Below are the code and all the weights of a small trained network. Each question names an input and a target symbol and asks about switching units off, where a switched-off unit gives its printed mean instead of its output.

import numpy as np


def w(rows, s, z=0):
    codes = np.array(rows[::2]) - 128.0
    scale = np.full(codes.shape[1], s)
    scale[-1] = z or s
    return codes * scale


def f(y):
    return np.maximum(y, 0)


def softmax(a):
    e = np.exp(a - a.max(-1, keepdims=True))
    return e / e.sum(-1, keepdims=True)


def log_softmax(a):
    a = a - a.max(-1, keepdims=True)
    return a - np.log(np.exp(a).sum(-1, keepdims=True))


def net(x, mask):
    ids = ['ΓΦΩαεζηθλμξπτ'.index(c) for c in x.split()]
    T = len(ids)
    res = E[ids] + P[:T]
    q, k, v = (res @ M[0].T for M in (Q, K, V))
    z = softmax(np.where(np.tri(T) > 0, q @ k.T / 2**0.5, -1e9)) @ v
    res = res + np.where(mask[0], z, O[0][:, -1]) @ O[0][:, :-1]
    y = f(res @ A[0][:, :-1].T + A[0][:, -1])
    res = res + np.where(mask[1:9], y, B[0][:, -1]) @ B[0][:, :-1]
    return log_softmax(res[-1] @ U[:, :-1].T + U[:, -1])


Q, K, V, O, A, B = {}, {}, {}, {}, {}, {}
E = w([
[175,90,116],'Γ',
[145,136,118],'Φ',
[99,152,97],'Ω',
[127,109,159],'α',
[143,121,120],'ε',
[68,135,95],'ζ',
[113,171,141],'η',
[164,151,114],'θ',
[110,182,65],'λ',
[109,178,2],'μ',
[136,129,150],'ξ',
[135,98,118],'π',
[196,211,180],'τ',
],0.022)
P = w([
[5,172,57],'0',
[220,137,78],'1',
[222,132,77],'2',
[227,135,84],'3',
[229,133,81],'4',
[236,134,83],'5',
[232,133,78],'6',
],0.011)
Q[0] = w([
[248,92,75],'h1',
[209,255,45],'h1',
],0.0085)
K[0] = w([
[46,176,115],'h1',
[6,83,153],'h1',
],0.013)
V[0] = w([
[129,248,172],'h1',
[219,206,66],'h1',
],0.013)
O[0] = w([
[165,249,189,186],'h1',
[141,160,15,254],'h1',
],0.013,0.00061)
A[0] = w([
[99,172,129,187],'n1',
[215,42,126,176],'n2',
[118,132,206,96],'n3',
[94,91,207,110],'n4',
[196,147,141,1],'n5',
[215,125,135,41],'n6',
[55,170,119,181],'n7',
[97,2,164,96],'n8',
],0.012,0.01)
B[0] = w([
[151,83,132,166],'n1',
[75,152,130,254],'n2',
[112,163,200,142],'n3',
[99,10,102,139],'n4',
[46,134,111,153],'n5',
[66,116,136,172],'n6',
[203,111,145,153],'n7',
[89,199,125,175],'n8',
],0.011,0.015)
U = w([
[217,148,78,121],'Γ',
[167,242,84,2],'Φ',
[145,211,174,128],'Ω',
[37,174,91,175],'α',
[212,110,112,155],'ε',
[190,165,90,68],'ζ',
[66,55,20,122],'η',
[138,58,215,125],'θ',
[187,142,3,34],'λ',
[199,114,142,125],'μ',
[221,118,168,206],'ξ',
[144,49,188,121],'π',
[218,22,106,205],'τ',
],0.0079,0.012)

Each question gives the input, a string of symbols that net reads in full, and the target symbol t.
The units are the heads (2 rows each of Q, K, V and O) and the neurons (one row each of A and B). Each row of codes is followed by its name. A weight is (code - 128) times the scale printed after its matrix; where a second scale follows, it is the last column's (O, A, B and U).
mask holds one flag per unit, heads first, then neurons. A switched-off unit (its flag False) gives its mean, the last column of its rows in O or B, instead of its output. The means were averaged over made-up inputs and are rounded, as every weight is.
A unit's drop is (log p(t) with every unit on - log p(t) with that unit switched off) / (log p(t) with every unit on - log p(t) with every unit switched off).
The circuit of an input: a set's keep is (log p(t) with only the set's units on - log p(t) with every unit switched off) / (log p(t) with every unit on - log p(t) with every unit switched off). Starting from all 9 units, units are removed one at a time, each time the one whose removal leaves the highest keep (on an exact tie, the one counted first), for as long as the keep stays at least 0.8.
units of the circuit, in order: the units of the circuit, biggest drop first
unit that matters most: the unit with the biggest drop
top k neurons: the k neurons with the biggest drops, biggest first
drop when u is switched off: that unit's drop, to one decimal
input η π α λ α, target Ω: unit that matters most -> h1
input Φ Γ Γ Γ, target α: top 4 neurons -> (n2, n6, n7, n1)
input η η Γ ξ, target Ω: top 2 neurons -> (n3, n5)
input π Γ Γ π, target α: top 2 neurons -> (n8, n2)
input π α Φ τ λ λ Γ, target α: top 2 neurons -> (n2, n8)
input η π τ α π η η, target Ω: top 2 neurons -> (n3, n5)
input α τ Γ Γ ξ, target θ: units of the circuit, in order -> (h1, n4)
input α Φ π τ Γ τ α, target θ: top 2 neurons -> (n4, n3)
input Γ Γ τ Γ π λ, target η: drop when n2 is switched off -> -0.1
input Γ π α π π π, target η: drop when n5 is switched off -> 0.0
input η α η π Γ Γ, target Ω: drop when n3 is switched off -> 0.0
